Below is a small trained network, with its code and all its weights. Each question gives an input and a class and asks what happens when units are switched off, that is, made to give their printed mean instead of their output.

import numpy as np


def w(rows, s, z=0):
    codes = np.array(rows[::2]) - 128.0
    scale = np.full(codes.shape[1], s)
    scale[-1] = z or s
    return codes * scale


def norm(h):
    return h / np.sqrt((h * h).mean(-1, keepdims=True) + 1e-5)


def f(y):
    return np.maximum(y, 0)


def log_softmax(a):
    a = a - a.max(-1, keepdims=True)
    return a - np.log(np.exp(a).sum(-1, keepdims=True))


def net(x, mask):
    res = np.array(x, float).reshape(1, 6) / 4 @ E
    u = 0
    for l in range(3):
        y = f(norm(res) @ A[l][:, :-1].T + A[l][:, -1])
        res = res + np.where(mask[u : u + 8], y, B[l][:, -1]) @ B[l][:, :-1]
        u += 8
    return log_softmax(norm(res)[-1] @ U[:, :-1].T + U[:, -1])


A, B = {}, {}
E = w([
[116,109,114,134,136,152,130,172,153,135],'x0',
[83,143,244,167,122,139,107,172,86,141],'x1',
[158,157,145,56,178,53,144,165,161,222],'x2',
[131,131,126,127,131,130,125,129,126,130],'x3',
[177,113,175,162,103,128,85,79,203,174],'x4',
[184,2,182,60,97,157,118,142,65,147],'x5',
],0.0063)
A[0] = w([
[133,105,137,132,178,82,152,163,120,195,1],'L0N0',
[71,122,82,103,225,94,207,169,1,133,66],'L0N1',
[184,86,59,121,118,77,112,123,123,120,53],'L0N2',
[63,89,111,83,126,101,208,149,42,94,18],'L0N3',
[210,130,170,117,93,167,111,106,183,153,31],'L0N4',
[186,145,157,63,202,44,152,185,130,148,84],'L0N5',
[130,88,133,82,130,168,152,151,39,209,95],'L0N6',
[118,151,235,151,129,99,78,219,80,129,10],'L0N7',
],0.0063,0.0033)
B[0] = w([
[56,108,138,123,198,47,146,9,51,175,173],'L0N0',
[142,178,190,78,123,203,47,109,189,57,254],'L0N1',
[227,108,118,159,194,95,181,171,68,70,169],'L0N2',
[129,219,94,71,179,203,61,91,148,83,207],'L0N3',
[108,153,132,143,122,227,94,107,191,122,183],'L0N4',
[44,87,48,129,129,156,100,65,94,129,255],'L0N5',
[127,187,136,142,41,125,187,190,106,136,224],'L0N6',
[239,88,151,201,254,56,251,92,65,46,228],'L0N7',
],0.0061,0.0046)
A[1] = w([
[127,147,156,12,193,2,86,141,109,214,66],'L1N0',
[115,71,167,146,130,118,90,63,209,182,9],'L1N1',
[73,185,117,148,152,20,82,162,178,157,111],'L1N2',
[164,104,179,178,130,114,98,69,237,135,39],'L1N3',
[137,91,24,24,130,118,155,103,165,92,66],'L1N4',
[198,97,180,173,167,161,111,88,164,218,54],'L1N5',
[129,86,88,171,81,217,143,110,29,124,172],'L1N6',
[174,68,176,46,113,148,126,175,116,167,37],'L1N7',
],0.0057,0.0014)
B[1] = w([
[43,2,65,140,133,199,159,108,115,128,239],'L1N0',
[71,160,133,31,170,145,147,170,97,92,202],'L1N1',
[140,186,142,170,32,163,157,118,115,150,224],'L1N2',
[118,141,125,37,185,139,80,164,93,79,227],'L1N3',
[142,110,210,162,185,107,146,126,117,127,248],'L1N4',
[91,208,164,89,166,177,139,116,91,39,228],'L1N5',
[136,110,94,149,108,88,60,94,108,185,255],'L1N6',
[162,224,119,79,70,79,172,129,159,162,185],'L1N7',
],0.0074,0.0038)
A[2] = w([
[155,200,103,128,18,122,194,96,116,150,217],'L2N0',
[135,180,38,168,77,157,152,126,97,44,142],'L2N1',
[87,187,111,114,129,114,127,161,154,94,62],'L2N2',
[149,95,141,68,110,126,134,102,61,142,148],'L2N3',
[102,78,112,205,92,124,2,114,92,106,6],'L2N4',
[67,126,88,181,124,113,63,102,87,143,129],'L2N5',
[246,106,71,124,213,83,161,120,198,106,63],'L2N6',
[103,182,148,224,145,108,159,154,114,126,114],'L2N7',
],0.0075,0.0018)
B[2] = w([
[164,61,119,115,97,140,89,237,158,202,186],'L2N0',
[161,106,183,105,163,112,104,136,160,183,254],'L2N1',
[155,135,138,71,39,157,68,116,116,129,196],'L2N2',
[131,178,84,218,60,103,78,156,254,163,223],'L2N3',
[28,131,60,107,213,129,227,86,138,169,195],'L2N4',
[54,85,127,61,67,133,212,88,133,158,198],'L2N5',
[111,133,211,224,111,92,181,170,25,55,185],'L2N6',
[231,68,87,162,94,69,99,175,123,126,207],'L2N7',
],0.0076,0.0057)
U = w([
[132,215,159,36,152,202,59,122,123,56,246],'0',
[53,82,86,123,143,134,198,66,129,189,140],'1',
[205,116,181,220,152,65,176,152,53,76,52],'2',
[184,137,128,123,6,120,80,182,169,201,66],'3',
],0.016,0.0011)

Each question gives the input, the list of numbers given to net, and the class t.
The units are the neurons (one row each of A and B). Each row of codes is followed by its name. A weight is (code - 128) times the scale printed after its matrix; where a second scale follows, it is the last column's (A, B and U).
mask holds one flag per neuron, layer by layer. A switched-off neuron (its flag False) gives its mean, the last column of its row in B, instead of its output. The means were averaged over made-up inputs and are rounded, as every weight is.
A unit's drop is (log p(t) with every unit on - log p(t) with that unit switched off) / (log p(t) with every unit on - log p(t) with every unit switched off).
The circuit of an input: a set's keep is (log p(t) with only the set's units on - log p(t) with every unit switched off) / (log p(t) with every unit on - log p(t) with every unit switched off). Starting from the 12 units with the biggest drops (on a tie, the unit counted first), units are removed one at a time, each time the one whose removal leaves the highest keep (on an exact tie, the one counted first), for as long as the keep stays at least 0.8.
circuit, biggest first: the units of the circuit, biggest drop first
most important unit: the unit with the biggest drop
k most important neurons: the k neurons with the biggest drops, biggest first
top k neurons in layer l: the k neurons of layer l with the biggest drops, biggest first
input [4,-5,0,4,4,-7], class 3: most important unit -> L1N2
input [-1,-8,1,-3,-1,8], class 2: 2 most important neurons -> (L2N6 L0N2)
input [-7,7,-8,2,-3,1], class 1: circuit, biggest first -> (L2N4 L1N6)
input [-2,6,-7,0,-6,7], class 1: circuit, biggest first -> (L1N6 L2N4)
input [4,-3,-8,6,5,4], class 1: 3 most important neurons -> (L2N4 L1N6 L0N1)
input [-5,-8,-6,-8,-2,-7], class 2: 4 most important neurons -> (L0N5 L2N6 L1N4 L0N6)
input [0,2,-4,-1,-1,4], class 1: 3 most important neurons -> (L1N6 L2N4 L1N2)
input [-3,-4,7,5,-1,-8], class 3: 2 most important neurons -> (L1N2 L2N0)
input [7,-7,0,-8,-7,4], class 0: 2 most important neurons -> (L0N1 L0N3)
input [-3,-1,-2,3,1,-2], class 1: top 3 neurons in layer 1 -> (L1N7 L1N5 L1N1)
input [4,-1,-3,7,-2,0], class 1: top 2 neurons in layer 2 -> (L2N4 L2N5)
input [6,-6,5,-1,-7,8], class 3: 4 most important neurons -> (L2N3 L0N7 L0N6 L1N5)
input [-1,-8,-2,-2,-7,1], class 2: top 2 neurons in layer 1 -> (L1N4 L1N5)
input [4,-8,8,1,8,6], class 0: top 2 neurons in layer 0 -> (L0N4 L0N7)
input [2,7,6,4,-1,7], class 2: circuit, biggest first -> (L0N7)
input [5,6,-5,-1,-2,7], class 3: 2 most important neurons -> (L0N5 L1N7)
input [0,6,5,-1,1,-7], class 3: 4 most important neurons -> (L1N2 L2N7 L1N4 L2N0)
input [-5,6,-1,-7,5,-2], class 2: 2 most important neurons -> (L0N7 L0N1)
input [4,3,4,7,-2,4], class 1: top 2 neurons in layer 1 -> (L1N0 L1N2)
input [5,2,-5,-2,-1,4], class 1: circuit, biggest first -> (L2N4)
